Below is a small trained network, with its code and all its weights. Each question gives an input and a target symbol and asks what happens when units are switched off, that is, made to give their printed mean instead of their output.

import numpy as np


def w(rows, s, z=0):
    codes = np.array(rows[::2]) - 128.0
    scale = np.full(codes.shape[1], s)
    scale[-1] = z or s
    return codes * scale


def f(y):
    return y / 2 * (1 + np.tanh(0.7978845608 * (y + 0.044715 * y**3)))


def softmax(a):
    e = np.exp(a - a.max(-1, keepdims=True))
    return e / e.sum(-1, keepdims=True)


def log_softmax(a):
    a = a - a.max(-1, keepdims=True)
    return a - np.log(np.exp(a).sum(-1, keepdims=True))


def net(x, mask):
    ids = ['ΔΛΞαηθμσω'.index(c) for c in x.split()]
    T = len(ids)
    res = E[ids] + P[:T]
    q, k, v = (res @ M[0].T for M in (Q, K, V))
    z = softmax(np.where(np.tri(T) > 0, q @ k.T / 4**0.5, -1e9)) @ v
    res = res + np.where(mask[0], z, O[0][:, -1]) @ O[0][:, :-1]
    y = f(res @ A[0][:, :-1].T + A[0][:, -1])
    res = res + np.where(mask[1:17], y, B[0][:, -1]) @ B[0][:, :-1]
    return log_softmax(res[-1] @ U[:, :-1].T + U[:, -1])


Q, K, V, O, A, B = {}, {}, {}, {}, {}, {}
E = w([
[150,196,62,149,75],'Δ',
[76,162,117,113,10],'Λ',
[200,179,78,186,9],'Ξ',
[102,230,62,116,135],'α',
[13,154,102,209,93],'η',
[114,164,32,112,75],'θ',
[181,216,78,238,92],'μ',
[33,74,58,210,21],'σ',
[156,221,110,123,54],'ω',
],0.012)
P = w([
[125,12,253,111,245],'0',
[108,48,199,127,210],'1',
[84,77,166,144,184],'2',
[68,99,138,152,166],'3',
[51,113,118,161,148],'4',
[40,131,98,176,139],'5',
[26,144,82,174,121],'6',
[15,159,63,188,111],'7',
[2,171,58,185,100],'8',
],0.0058)
Q[0] = w([
[79,215,138,141,37],'H1',
[118,107,254,200,89],'H1',
[5,98,138,208,112],'H1',
[175,139,50,197,130],'H1',
],0.014)
K[0] = w([
[48,213,2,191,71],'H1',
[153,126,66,63,176],'H1',
[128,253,46,125,37],'H1',
[52,180,147,95,69],'H1',
],0.015)
V[0] = w([
[232,81,8,175,150],'H1',
[58,42,123,213,141],'H1',
[100,111,169,145,104],'H1',
[90,143,63,100,200],'H1',
],0.016)
O[0] = w([
[83,148,249,63,147,77],'H1',
[59,114,249,208,67,254],'H1',
[84,148,130,158,92,152],'H1',
[246,7,148,153,175,189],'H1',
],0.011,0.0025)
A[0] = w([
[88,72,113,10,137,86],'N1',
[104,109,111,143,127,7],'N2',
[79,50,88,88,117,25],'N3',
[108,135,117,99,252,8],'N4',
[161,185,143,142,190,55],'N5',
[97,120,152,113,118,74],'N6',
[164,104,171,114,125,254],'N7',
[173,150,179,69,115,134],'N8',
[136,159,117,148,129,84],'N9',
[100,165,138,115,112,67],'N10',
[164,169,121,120,137,69],'N11',
[210,95,127,127,70,48],'N12',
[131,74,115,54,40,107],'N13',
[176,158,151,39,163,102],'N14',
[77,159,144,89,153,51],'N15',
[64,95,125,145,206,44],'N16',
],0.018,0.0075)
B[0] = w([
[137,56,134,178,242,155],'N1',
[117,101,155,130,129,134],'N2',
[148,165,194,254,171,139],'N3',
[19,69,110,93,99,151],'N4',
[95,189,205,146,248,157],'N5',
[184,186,144,154,151,200],'N6',
[165,79,164,115,44,252],'N7',
[81,155,158,68,87,166],'N8',
[81,105,117,87,130,191],'N9',
[106,98,121,114,206,234],'N10',
[98,157,212,214,151,196],'N11',
[103,89,130,131,213,179],'N12',
[151,220,125,97,164,168],'N13',
[234,157,114,56,158,231],'N14',
[99,36,126,119,76,162],'N15',
[125,129,94,65,68,152],'N16',
],0.022,0.0031)
U = w([
[152,168,3,150,140,255],'Δ',
[130,85,91,87,156,86],'Λ',
[251,44,69,155,147,128],'Ξ',
[223,170,117,81,135,114],'α',
[242,105,115,108,57,130],'η',
[151,132,185,134,145,4],'θ',
[154,103,128,185,97,127],'μ',
[143,120,142,76,92,75],'σ',
[148,71,27,164,55,187],'ω',
],0.005,0.0056)

Each question gives the input, a string of symbols that net reads in full, and the target symbol t.
The units are the heads (4 rows each of Q, K, V and O) and the neurons (one row each of A and B). Each row of codes is followed by its name. A weight is (code - 128) times the scale printed after its matrix; where a second scale follows, it is the last column's (O, A, B and U).
mask holds one flag per unit, heads first, then neurons. A switched-off unit (its flag False) gives its mean, the last column of its rows in O or B, instead of its output. The means were averaged over made-up inputs and are rounded, as every weight is.
A unit's drop is (log p(t) with every unit on - log p(t) with that unit switched off) / (log p(t) with every unit on - log p(t) with every unit switched off).
The circuit of an input: a set's keep is (log p(t) with only the set's units on - log p(t) with every unit switched off) / (log p(t) with every unit on - log p(t) with every unit switched off). Starting from the 12 units with the biggest drops (on a tie, the unit counted first), units are removed one at a time, each time the one whose removal leaves the highest keep (on an exact tie, the one counted first), for as long as the keep stays at least 0.8.
units of the circuit, in order: the units of the circuit, biggest drop first
most important unit: the unit with the biggest drop
k most important neurons: the k neurons with the biggest drops, biggest first
input θ Δ α ω μ α Ξ Ξ θ, target Λ: units of the circuit, in order : H1, N10, N1
input μ Λ η, target ω: units of the circuit, in order : H1, N16
input α ω Λ θ Ξ Λ μ, target ω: units of the circuit, in order : H1, N5, N9
input ω ω θ η θ α ω, target Ξ: units of the circuit, in order : H1, N12
input Ξ ω ω ω α ω Λ, target Δ: most important unit : N13
input α Ξ Λ Λ Δ σ θ, target θ: units of the circuit, in order : H1, N6
input Δ θ ω θ ω ω Λ, target Δ: units of the circuit, in order : N13, H1
input η ω Λ θ ω ω ω ω, target Δ: units of the circuit, in order : H1, N7
input ω Δ σ ω σ, target Δ: units of the circuit, in order : H1, N13
input θ η Ξ ω θ ω θ σ Ξ, target θ: 2 most important neurons : N10, N6
input ω α η ω Ξ σ, target Λ: units of the circuit, in order : H1, N10
input Λ η ω σ θ, target θ: units of the circuit, in order : H1, N6
input Δ ω α ω, target Ξ: 2 most important neurons : N12, N14
input ω θ θ Δ ω, target α: units of the circuit, in order : H1, N14
input θ Ξ α, target Λ: units of the circuit, in order : H1, N4, N1
input ω Λ ω, target Δ: 2 most important neurons : N7, N15
input Ξ ω Λ θ α σ Ξ, target μ: most important neuron : N14
input α μ Δ θ Δ μ Ξ α Δ, target η: 2 most important neurons : N7, N10
input ω ω Λ μ Λ θ Δ α Ξ, target Ξ: 2 most important neurons : N12, N7
input θ ω ω Λ σ ω, target θ: most important neuron : N10
input σ σ μ, target θ: 2 most important neurons : N10, N6
input Λ Ξ α Δ α μ, target Ξ: 3 most important neurons : N12, N7, N8
input ω ω Ξ Ξ θ Ξ σ ω, target μ: 2 most important neurons : N14, N13
